Below are the code and all the weights of a small trained network. Each question names an input and a target symbol and asks about switching units off, where a switched-off unit gives its printed mean instead of its output.

import numpy as np


def w(rows, s, z=0):
    codes = np.array(rows[::2]) - 128.0
    scale = np.full(codes.shape[1], s)
    scale[-1] = z or s
    return codes * scale


def f(y):
    return y / 2 * (1 + np.tanh(0.7978845608 * (y + 0.044715 * y**3)))


def softmax(a):
    e = np.exp(a - a.max(-1, keepdims=True))
    return e / e.sum(-1, keepdims=True)


def log_softmax(a):
    a = a - a.max(-1, keepdims=True)
    return a - np.log(np.exp(a).sum(-1, keepdims=True))


def net(x, mask):
    ids = ['Δαβεηθλμπστψ'.index(c) for c in x.split()]
    T = len(ids)
    res = E[ids] + P[:T]
    u = 0
    for l in range(3):
        q, k, v = (res @ M[l].T for M in (Q, K, V))
        z = softmax(np.where(np.tri(T) > 0, q @ k.T / 4**0.5, -1e9)) @ v
        res = res + np.where(mask[u], z, O[l][:, -1]) @ O[l][:, :-1]
        u += 1
        y = f(res @ A[l][:, :-1].T + A[l][:, -1])
        res = res + np.where(mask[u : u + 12], y, B[l][:, -1]) @ B[l][:, :-1]
        u += 12
    return log_softmax(res[-1] @ U[:, :-1].T + U[:, -1])


Q, K, V, O, A, B = {}, {}, {}, {}, {}, {}
E = w([
[83,131,178],'Δ',
[176,62,98],'α',
[114,47,136],'β',
[173,182,72],'ε',
[115,130,161],'η',
[134,163,154],'θ',
[108,120,161],'λ',
[118,78,143],'μ',
[83,101,164],'π',
[178,171,10],'σ',
[142,197,148],'τ',
[114,135,163],'ψ',
],0.011)
P = w([
[137,147,76],'0',
[155,72,136],'1',
[205,107,181],'2',
[84,152,96],'3',
[148,29,108],'4',
[239,112,201],'5',
[74,178,79],'6',
[114,45,101],'7',
[252,136,194],'8',
],0.011)
Q[0] = w([
[255,151,206],'L0H1',
[178,173,193],'L0H1',
[159,131,93],'L0H1',
[17,174,217],'L0H1',
],0.0072)
K[0] = w([
[254,46,178],'L0H1',
[206,64,191],'L0H1',
[178,123,21],'L0H1',
[27,59,173],'L0H1',
],0.0058)
V[0] = w([
[253,92,151],'L0H1',
[90,34,129],'L0H1',
[128,182,140],'L0H1',
[160,255,105],'L0H1',
],0.0035)
O[0] = w([
[180,194,129,251],'L0H1',
[95,254,115,140],'L0H1',
[160,91,68,98],'L0H1',
[117,175,78,101],'L0H1',
],0.004,0.0016)
A[0] = w([
[57,152,97,115],'L0N1',
[135,117,177,127],'L0N2',
[57,100,79,92],'L0N3',
[182,155,31,103],'L0N4',
[181,207,61,191],'L0N5',
[33,201,102,87],'L0N6',
[137,47,255,86],'L0N7',
[214,22,129,139],'L0N8',
[105,167,234,253],'L0N9',
[41,196,100,91],'L0N10',
[56,182,84,105],'L0N11',
[99,94,56,182],'L0N12',
],0.0096,0.0056)
B[0] = w([
[61,149,140,126],'L0N1',
[150,131,142,143],'L0N2',
[76,190,82,129],'L0N3',
[102,95,224,160],'L0N4',
[172,69,253,202],'L0N5',
[74,188,211,130],'L0N6',
[229,192,166,192],'L0N7',
[150,177,178,255],'L0N8',
[154,24,140,220],'L0N9',
[79,178,197,128],'L0N10',
[62,163,179,130],'L0N11',
[29,52,89,180],'L0N12',
],0.0062,0.0056)
Q[1] = w([
[143,161,100],'L1H1',
[135,251,73],'L1H1',
[141,74,184],'L1H1',
[115,181,66],'L1H1',
],0.012)
K[1] = w([
[151,89,74],'L1H1',
[146,75,7],'L1H1',
[128,167,227],'L1H1',
[136,45,94],'L1H1',
],0.013)
V[1] = w([
[214,103,86],'L1H1',
[134,74,37],'L1H1',
[23,193,122],'L1H1',
[140,255,134],'L1H1',
],0.0066)
O[1] = w([
[148,205,4,170],'L1H1',
[11,191,83,54],'L1H1',
[104,155,251,3],'L1H1',
[253,231,233,100],'L1H1',
],0.0039,0.0064)
A[1] = w([
[156,122,189,147],'L1N1',
[167,208,195,82],'L1N2',
[110,146,175,154],'L1N3',
[94,105,7,254],'L1N4',
[24,132,152,72],'L1N5',
[131,127,132,105],'L1N6',
[127,162,200,137],'L1N7',
[92,134,172,153],'L1N8',
[56,133,79,92],'L1N9',
[51,158,121,149],'L1N10',
[124,133,136,91],'L1N11',
[26,114,39,118],'L1N12',
],0.011,0.0041)
B[1] = w([
[154,162,117,252],'L1N1',
[106,171,88,207],'L1N2',
[148,89,102,138],'L1N3',
[10,196,109,253],'L1N4',
[87,108,189,170],'L1N5',
[132,134,124,124],'L1N6',
[141,118,78,167],'L1N7',
[147,94,135,139],'L1N8',
[133,169,172,155],'L1N9',
[101,134,194,158],'L1N10',
[148,132,119,111],'L1N11',
[132,174,191,203],'L1N12',
],0.012,0.005)
Q[2] = w([
[70,220,76],'L2H1',
[162,245,95],'L2H1',
[160,130,254],'L2H1',
[126,61,29],'L2H1',
],0.0052)
K[2] = w([
[106,222,82],'L2H1',
[95,120,51],'L2H1',
[186,50,75],'L2H1',
[56,125,253],'L2H1',
],0.006)
V[2] = w([
[99,177,55],'L2H1',
[71,14,155],'L2H1',
[72,254,158],'L2H1',
[76,76,212],'L2H1',
],0.0078)
O[2] = w([
[93,189,88,138],'L2H1',
[2,103,230,109],'L2H1',
[168,239,156,254],'L2H1',
[98,123,249,172],'L2H1',
],0.0055,0.0047)
A[2] = w([
[67,250,174,105],'L2N1',
[25,219,1,19],'L2N2',
[184,222,32,31],'L2N3',
[74,86,219,209],'L2N4',
[227,161,178,170],'L2N5',
[71,114,199,201],'L2N6',
[11,88,115,2],'L2N7',
[115,80,87,214],'L2N8',
[147,161,245,34],'L2N9',
[40,182,84,249],'L2N10',
[190,1,117,103],'L2N11',
[85,173,134,173],'L2N12',
],0.0069,0.0068)
B[2] = w([
[223,94,110,246],'L2N1',
[128,14,123,192],'L2N2',
[77,59,159,185],'L2N3',
[61,97,125,213],'L2N4',
[101,132,204,213],'L2N5',
[74,140,126,210],'L2N6',
[254,105,190,144],'L2N7',
[124,122,78,151],'L2N8',
[242,81,145,152],'L2N9',
[118,187,85,228],'L2N10',
[178,125,84,178],'L2N11',
[147,158,118,188],'L2N12',
],0.0084,0.011)
U = w([
[101,82,197,66],'Δ',
[109,182,3,252],'α',
[222,184,166,100],'β',
[149,11,62,69],'ε',
[71,180,147,199],'η',
[126,90,112,96],'θ',
[92,179,161,163],'λ',
[145,232,130,75],'μ',
[138,161,232,143],'π',
[89,49,128,91],'σ',
[245,59,141,135],'τ',
[73,155,149,175],'ψ',
],0.0071,0.0039)

Each question gives the input, a string of symbols that net reads in full, and the target symbol t.
The units are the heads (4 rows each of Q, K, V and O) and the neurons (one row each of A and B). Each row of codes is followed by its name. A weight is (code - 128) times the scale printed after its matrix; where a second scale follows, it is the last column's (O, A, B and U).
mask holds one flag per unit, layer by layer, with each layer's heads first. A switched-off unit (its flag False) gives its mean, the last column of its rows in O or B, instead of its output. The means were averaged over made-up inputs and are rounded, as every weight is.
A unit's drop is (log p(t) with every unit on - log p(t) with that unit switched off) / (log p(t) with every unit on - log p(t) with every unit switched off).
The circuit of an input: a set's keep is (log p(t) with only the set's units on - log p(t) with every unit switched off) / (log p(t) with every unit on - log p(t) with every unit switched off). Starting from the 12 units with the biggest drops (on a tie, the unit counted first), units are removed one at a time, each time the one whose removal leaves the highest keep (on an exact tie, the one counted first), for as long as the keep stays at least 0.8.
units of the circuit, in order: the units of the circuit, biggest drop first
most important unit: the unit with the biggest drop
k most important neurons: the k neurons with the biggest drops, biggest first
k most important neurons of layer l: the k neurons of layer l with the biggest drops, biggest first
input μ Δ ε μ α α Δ Δ, target Δ: 2 most important neurons	L0N6; L0N10
input ψ β σ, target τ: units of the circuit, in order	L0N5; L1N4
input α ε τ α α π α η, target α: most important unit	L2N10
input ε ψ μ, target τ: units of the circuit, in order	L1N4; L2N10
input β μ Δ τ β λ ε μ, target ε: 3 most important neurons of layer 0	L0N6; L0N10; L0N11
input α β α η α π, target τ: units of the circuit, in order	L0N9; L1N4
input ε β α ε ε π Δ β θ, target τ: units of the circuit, in order	L1N4; L0N9
input π ε θ α ε η β η, target β: 3 most important neurons	L2N1; L1N12; L1N4
input ψ α ψ ψ μ α μ, target α: 3 most important neurons of layer 1	L1N4; L1N2; L1N1
input ε η ψ ε α μ β π, target β: 2 most important neurons	L0N7; L1N4
input π η ε β β Δ ε α τ, target τ: units of the circuit, in order	L0N9; L1N4
input α α α α σ, target α: units of the circuit, in order	L1H1; L1N4
input α τ η α σ, target α: units of the circuit, in order	L1N4; L2H1
input π μ η μ π α τ μ, target τ: units of the circuit, in order	L1H1; L0N6; L1N4
input ε α Δ ε Δ τ, target τ: units of the circuit, in order	L1N4; L0N9
input β ψ β σ β θ σ π Δ, target τ: units of the circuit, in order	L0N9; L1N4
input ε λ α ε η, target ε: units of the circuit, in order	L2H1; L1N4; L1N12
input τ μ β α τ, target α: most important unit	L0N8
input ε τ η, target τ: units of the circuit, in order	L1N4; L2H1
input σ ε σ α β α α ε, target α: 3 most important neurons	L2N10; L1N4; L2N5
input σ α η σ ε, target σ: 3 most important neurons of layer 0	L0N5; L0N4; L0N12
input α ε λ, target τ: units of the circuit, in order	L1N4; L2H1
input σ μ μ μ β ε β Δ, target β: most important unit	L2H1
input α α β ε θ μ ε ε, target ε: 2 most important neurons	L0N5; L0N4
input σ α ε α θ, target α: 2 most important neurons	L0N5; L2N10
input ψ ψ η α θ π λ π Δ, target τ: 3 most important neurons	L0N9; L1N4; L2N10
